Look-ups in named tables: a row name and a column name give one cell, copied from the table.

fufofu:
|  | lik | favive | sisi | gadaz | fem | raz | pizepo |
|---|---|---|---|---|---|---|---|
| bipage | 26 | 24 | 18 | 62 | 229 | 177 | 18 |
| fufudu | 227 | 230 | 238 | 176 | 50 | 78 | 238 |
| sanikif | 53 | 53 | 53 | 65 | 194 | 151 | 52 |
| gadukov | 220 | 222 | 226 | 185 | 66 | 97 | 226 |
| kalug | 238 | 240 | 249 | 182 | 41 | 75 | 250 |
| zin | 46 | 45 | 40 | 76 | 212 | 169 | 39 |
| gif | 231 | 234 | 239 | 189 | 55 | 88 | 239 |
| magagan | 42 | 41 | 39 | 65 | 209 | 163 | 38 |
| larira | 42 | 40 | 35 | 72 | 216 | 171 | 35 |

larira, fem -> 216
zin, favive -> 45
gadukov, sisi -> 226
zin, raz -> 169
kalug, gadaz -> 182
magagan, lik -> 42
gadukov, lik -> 220
magagan, gadaz -> 65
gadukov, gadaz -> 185
gif, fem -> 55

lenizom
        geg  fuzolad  kevusad  peke
nuraza  132      161       29   142
rusig   135      106      235   125
veget   132      161       29   142
nit     132      161       29   142
vez     135      106      235   125

What is the geg of nuraza in lenizom?
132
What is the peke of vez in lenizom?
125
What is the peke of nuraza in lenizom?
142
What is the kevusad of vez in lenizom?
235
What is the fuzolad of veget in lenizom?
161
What is the kevusad of veget in lenizom?
29
What is the fuzolad of vez in lenizom?
106
What is the peke of nit in lenizom?
142
What is the fuzolad of nit in lenizom?
161
What is the kevusad of nuraza in lenizom?
29
What is the peke of veget in lenizom?
142
What is the fuzolad of rusig in lenizom?
106
What is the geg of nit in lenizom?
132
What is the geg of rusig in lenizom?
135
What is the fuzolad of nuraza in lenizom?
161
What is the kevusad of nit in lenizom?
29
What is the kevusad of rusig in lenizom?
235

fena:
            deg     ran   zurik   puviz  biripa    bara
mirenib  -12.70    0.25   -0.17  -40.36   -9.68    4.66
gafiso   -23.62  -30.79  -37.03   12.07  -21.71  -40.60
pelonav  -22.25  -25.61  -31.77   12.07  -21.71  -33.05
kod      -14.07    5.42    5.10  -50.85   -7.28   12.20
kav      -18.16  -51.48  -52.83   64.49  -36.14  -70.77
sezig    -15.43  -72.17  -68.63   95.95  -33.73  -93.39
vepo     -27.71  -25.61  -15.97   -8.91  -31.33  -48.14
ruzegon  -19.53  -15.27  -10.70  -19.39  -14.49  -10.43
tige     -15.43  -20.44  -31.77    1.58  -16.90  -25.51
vire     -14.07    0.25   -0.17  -40.36   -7.28    4.66
sigaku   -26.35  -30.79  -37.03   33.04  -26.52  -40.60
ral       -5.88   10.60   15.63  -71.82   -2.47   27.29

kod, biripa => -7.28
sigaku, ran => -30.79
kod, deg => -14.07
kod, zurik => 5.10
sezig, deg => -15.43
ral, biripa => -2.47
ral, zurik => 15.63
ral, ran => 10.60
sigaku, biripa => -26.52
tige, zurik => -31.77
vire, ran => 0.25
vire, biripa => -7.28
sigaku, puviz => 33.04
gafiso, puviz => 12.07
kav, deg => -18.16
vire, deg => -14.07
ral, bara => 27.29
vepo, bara => -48.14

kamu =
         kitedar  tizuvon  beroti    zuv  lumor  mabedin  bagelo  nosog  dirakif
kilip      -4811     4592   -2165  -1147   2498     1200   -1443    395     -876
neronar     -486    -1312    -573  -1565   3204     2279      64   2594     3704
gufigu       645     3363    -266  -1147   4761     1407   -1535   1124      -17
degaku     -1760    -2110    -865  -1662   2571     2111     538   2442     4193
votefar    -6567     3363   -2846  -1147   1217     1312   -1047    497      -17
palikob    -3920     5012   -1806  -1147   2571     1292   -1739    473    -1111
rogisaf     1064      622      93  -1331   4353     2154   -1038   2359     2420
mim        -1314     4871    -865  -1147   3997     1396   -2007    795     -728
dolozi     -6700     3363   -2921  -1147   1068     1295   -1047    601      -17

dolozi, tizuvon: 3363
mim, kitedar: -1314
neronar, zuv: -1565
rogisaf, beroti: 93
neronar, kitedar: -486
kilip, bagelo: -1443
degaku, bagelo: 538
dolozi, zuv: -1147
votefar, bagelo: -1047
palikob, tizuvon: 5012

kani
         lasob  pirinag  rano
pefed       -7      -50   -70
veru        63      -14    58
kotez      -10       67    62
sipon      -61       11   -69
mamovu     -49       -8   -73
rege        67      -17    64
foro       -64       35   -47
gadivaf     -7      -41   -72

rano of kotez = 62
lasob of foro = -64
pirinag of pefed = -50
rano of sipon = -69
pirinag of gadivaf = -41
rano of foro = -47
lasob of sipon = -61
pirinag of sipon = 11
lasob of kotez = -10
rano of veru = 58
lasob of pefed = -7
rano of gadivaf = -72
rano of rege = 64
pirinag of veru = -14
pirinag of mamovu = -8
Which row has the largest rano? rege

zafudit
cols = vanogif, ger, zafib, nanodug, zirokin
mor: [0.238, 0.302, 0.313, 0.185, -0.072]
vazeda: [-0.303, 0.048, 0.159, -0.061, -0.328]
bobed: [0.049, 0.091, 0.100, 0.057, 0.097]
volum: [-0.009, 0.064, 0.100, 0.005, 0.048]
tez: [0.242, 0.307, 0.309, 0.189, -0.076]
vuzus: [0.126, 0.724, 0.415, 0.284, -0.538]
ver: [0.075, 0.829, 0.413, 0.322, -0.699]
gefuba: [0.201, 0.182, 0.209, 0.173, 0.071]

vuzus, zirokin -> -0.538
bobed, vanogif -> 0.049
vazeda, vanogif -> -0.303
vazeda, zirokin -> -0.328
volum, ger -> 0.064
volum, zafib -> 0.100
tez, zafib -> 0.309
bobed, ger -> 0.091
ver, zirokin -> -0.699
mor, ger -> 0.302
volum, vanogif -> -0.009
tez, zirokin -> -0.076
vuzus, zafib -> 0.415
vuzus, nanodug -> 0.284
tez, ger -> 0.307
tez, nanodug -> 0.189
vazeda, nanodug -> -0.061
mor, zafib -> 0.313
ver, ger -> 0.829
Row with the largest nanodug: ver

zem.tsv
	kudet	kani	tepubi
sapat	124	145	180
rumes	2	188	65
pipevo	175	101	37
pusap	120	145	126
dez	200	109	122
gedi	73	120	184
golana	152	76	121
kon	128	148	145
mape	176	110	55
resizo	107	68	76

tepubi of rumes is 65
tepubi of golana is 121
kudet of kon is 128
kudet of golana is 152
tepubi of resizo is 76
tepubi of pusap is 126
kudet of gedi is 73
kudet of pipevo is 175
kani of mape is 110
kani of pipevo is 101
kani of kon is 148
kani of golana is 76
kudet of dez is 200
kani of gedi is 120
tepubi of gedi is 184
tepubi of mape is 55
kudet of rumes is 2
kani of resizo is 68

gup.csv
,femiro,kem,saz,les,kufud
fefavu,4.99,4.17,3.19,2.62,6.46
luf,4.35,2.95,3.36,4.86,2.64
kufidud,4.06,2.63,3.45,2.20,3.15
vebi,3.53,1.78,3.74,4.70,2.41
nurake,3.48,6.56,2.94,4.30,4.22
rutet,4.91,4.43,3.95,3.88,5.64
guvofo,4.53,4.31,3.23,3.15,2.73
ros,4.89,7.14,4.02,4.54,5.05
tib,3.32,3.72,3.35,2.65,5.59
lolan,3.58,4.15,3.11,4.74,5.64
libe,3.69,7.53,4.57,2.40,6.97
teroke,2.81,3.40,3.36,2.05,6.13

kufidud, femiro: 4.06
luf, les: 4.86
nurake, kufud: 4.22
lolan, les: 4.74
ros, kufud: 5.05
nurake, saz: 2.94
tib, saz: 3.35
vebi, femiro: 3.53
rutet, kem: 4.43
guvofo, les: 3.15
libe, femiro: 3.69
fefavu, femiro: 4.99
Row with the largest femiro: fefavu

